Below are the code and all the weights of a small trained network. Each question names an input and a class and asks about switching units off, where a switched-off unit gives its printed mean instead of its output.

import numpy as np


def w(rows, s, z=0):
    codes = np.array(rows[::2]) - 128.0
    scale = np.full(codes.shape[1], s)
    scale[-1] = z or s
    return codes * scale


def norm(h):
    return h / np.sqrt((h * h).mean(-1, keepdims=True) + 1e-5)


def f(y):
    return y / 2 * (1 + np.tanh(0.7978845608 * (y + 0.044715 * y**3)))


def log_softmax(a):
    a = a - a.max(-1, keepdims=True)
    return a - np.log(np.exp(a).sum(-1, keepdims=True))


def net(x, mask):
    res = np.array(x, float).reshape(1, 6) / 4 @ E
    u = 0
    for l in range(3):
        y = f(norm(res) @ A[l][:, :-1].T + A[l][:, -1])
        res = res + np.where(mask[u : u + 5], y, B[l][:, -1]) @ B[l][:, :-1]
        u += 5
    return log_softmax(norm(res)[-1] @ U[:, :-1].T + U[:, -1])


A, B = {}, {}
E = w([
[142,116,43,200,121,63,104,112,209],'x0',
[88,163,187,65,123,131,187,84,225],'x1',
[193,174,106,104,147,45,82,127,178],'x2',
[75,41,253,130,181,97,136,157,163],'x3',
[121,91,162,213,122,141,73,56,188],'x4',
[204,25,126,82,185,99,113,92,104],'x5',
],0.0062)
A[0] = w([
[105,183,113,141,75,1,129,135,87,106],'0.n1',
[151,29,105,149,116,132,163,51,148,250],'0.n2',
[167,86,141,49,120,25,195,109,99,250],'0.n3',
[113,111,140,150,165,166,138,97,129,12],'0.n4',
[119,95,163,128,177,115,108,224,149,25],'0.n5',
],0.0064,0.0012)
B[0] = w([
[154,123,100,127,56,64,138,123,73,170],'0.n1',
[87,172,172,191,164,77,2,170,139,238],'0.n2',
[60,194,143,120,202,130,157,81,96,253],'0.n3',
[82,84,32,125,146,156,43,106,136,132],'0.n4',
[183,103,55,119,164,107,223,63,59,177],'0.n5',
],0.0081,0.0032)
A[1] = w([
[79,127,113,175,101,91,161,94,177,76],'1.n1',
[103,134,162,9,142,102,190,167,101,150],'1.n2',
[101,131,96,93,101,182,150,147,140,249],'1.n3',
[163,56,186,173,149,126,134,178,92,203],'1.n4',
[122,137,75,138,158,108,137,96,103,193],'1.n5',
],0.011,0.0019)
B[1] = w([
[83,71,178,135,134,163,205,95,186,175],'1.n1',
[193,158,95,82,183,145,170,11,87,255],'1.n2',
[199,120,170,149,151,72,101,128,192,170],'1.n3',
[176,123,131,95,165,160,163,183,29,205],'1.n4',
[205,206,183,127,45,77,118,253,177,180],'1.n5',
],0.0077,0.0072)
A[2] = w([
[95,217,129,195,120,184,193,86,208,69],'2.n1',
[105,156,134,204,56,162,76,144,145,5],'2.n2',
[64,111,75,65,166,222,115,115,68,71],'2.n3',
[145,110,3,111,36,76,84,94,91,233],'2.n4',
[190,180,64,114,22,96,83,121,131,186],'2.n5',
],0.0069,0.0012)
B[2] = w([
[131,61,139,133,81,143,77,129,136,238],'2.n1',
[82,179,121,37,80,72,182,113,145,182],'2.n2',
[178,126,40,184,80,172,108,102,199,185],'2.n3',
[169,190,254,70,118,37,217,189,102,203],'2.n4',
[135,178,178,194,111,93,101,180,54,253],'2.n5',
],0.0098,0.0038)
U = w([
[71,109,166,166,198,91,102,95,173,148],'0',
[159,163,100,65,166,174,192,68,101,147],'1',
[73,129,152,153,7,148,101,121,198,128],'2',
[162,222,158,133,110,57,139,180,91,152],'3',
[107,81,129,158,158,187,94,173,63,108],'4',
[80,132,28,64,114,122,123,166,157,5],'5',
],0.014,0.012)

Each question gives the input, the list of numbers given to net, and the class t.
The units are the neurons (one row each of A and B). Each row of codes is followed by its name. A weight is (code - 128) times the scale printed after its matrix; where a second scale follows, it is the last column's (A, B and U).
mask holds one flag per neuron, layer by layer. A switched-off neuron (its flag False) gives its mean, the last column of its row in B, instead of its output. The means were averaged over made-up inputs and are rounded, as every weight is.
A unit's drop is (log p(t) with every unit on - log p(t) with that unit switched off) / (log p(t) with every unit on - log p(t) with every unit switched off).
unit that matters most: the unit with the biggest drop
k most important neurons: the k neurons with the biggest drops, biggest first
top k neurons in layer l: the k neurons of layer l with the biggest drops, biggest first
drop when u is switched off: that unit's drop, to one decimal
input [4,2,4,1,6,0], class 2: unit that matters most -> 1.n2
input [-5,-1,6,-2,2,2], class 1: 2 most important neurons -> [0.n2 1.n2]
input [-7,7,-1,-8,8,6], class 0: top 2 neurons in layer 1 -> [1.n5 1.n4]
input [-7,-6,-2,3,-1,-3], class 1: 2 most important neurons -> [0.n2 1.n2]
input [-4,-1,-2,1,4,0], class 4: 3 most important neurons -> [1.n4 1.n2 0.n3]
input [-6,-1,-3,3,7,0], class 4: 2 most important neurons -> [1.n4 1.n2]
input [7,7,-2,1,0,1], class 2: 2 most important neurons -> [2.n1 1.n2]
input [-5,2,-4,3,6,6], class 4: 2 most important neurons -> [1.n4 1.n2]
input [-5,-2,5,8,8,6], class 4: top 2 neurons in layer 1 -> [1.n4 1.n2]
input [7,-2,-1,0,8,-2], class 2: 2 most important neurons -> [2.n2 1.n2]
input [-6,4,-2,0,1,-7], class 0: top 2 neurons in layer 1 -> [1.n3 1.n4]
input [7,7,3,-5,0,-5], class 2: 2 most important neurons -> [1.n1 2.n1]
input [0,-3,-5,0,-3,-8], class 2: top 2 neurons in layer 1 -> [1.n4 1.n5]
input [4,2,5,1,0,-6], class 2: unit that matters most -> 1.n1
input [-4,4,-8,6,1,-4], class 1: top 2 neurons in layer 1 -> [1.n2 1.n4]
input [-2,1,-5,6,0,-6], class 1: top 2 neurons in layer 0 -> [0.n2 0.n5]
input [-7,-3,7,-1,-5,3], class 1: drop when 2.n3 is switched off -> 0.0
input [5,-1,0,7,1,8], class 4: drop when 2.n2 is switched off -> 0.2
input [-1,-2,-1,7,6,7], class 4: drop when 1.n4 is switched off -> 0.8
input [4,7,1,1,-6,2], class 1: unit that matters most -> 1.n2
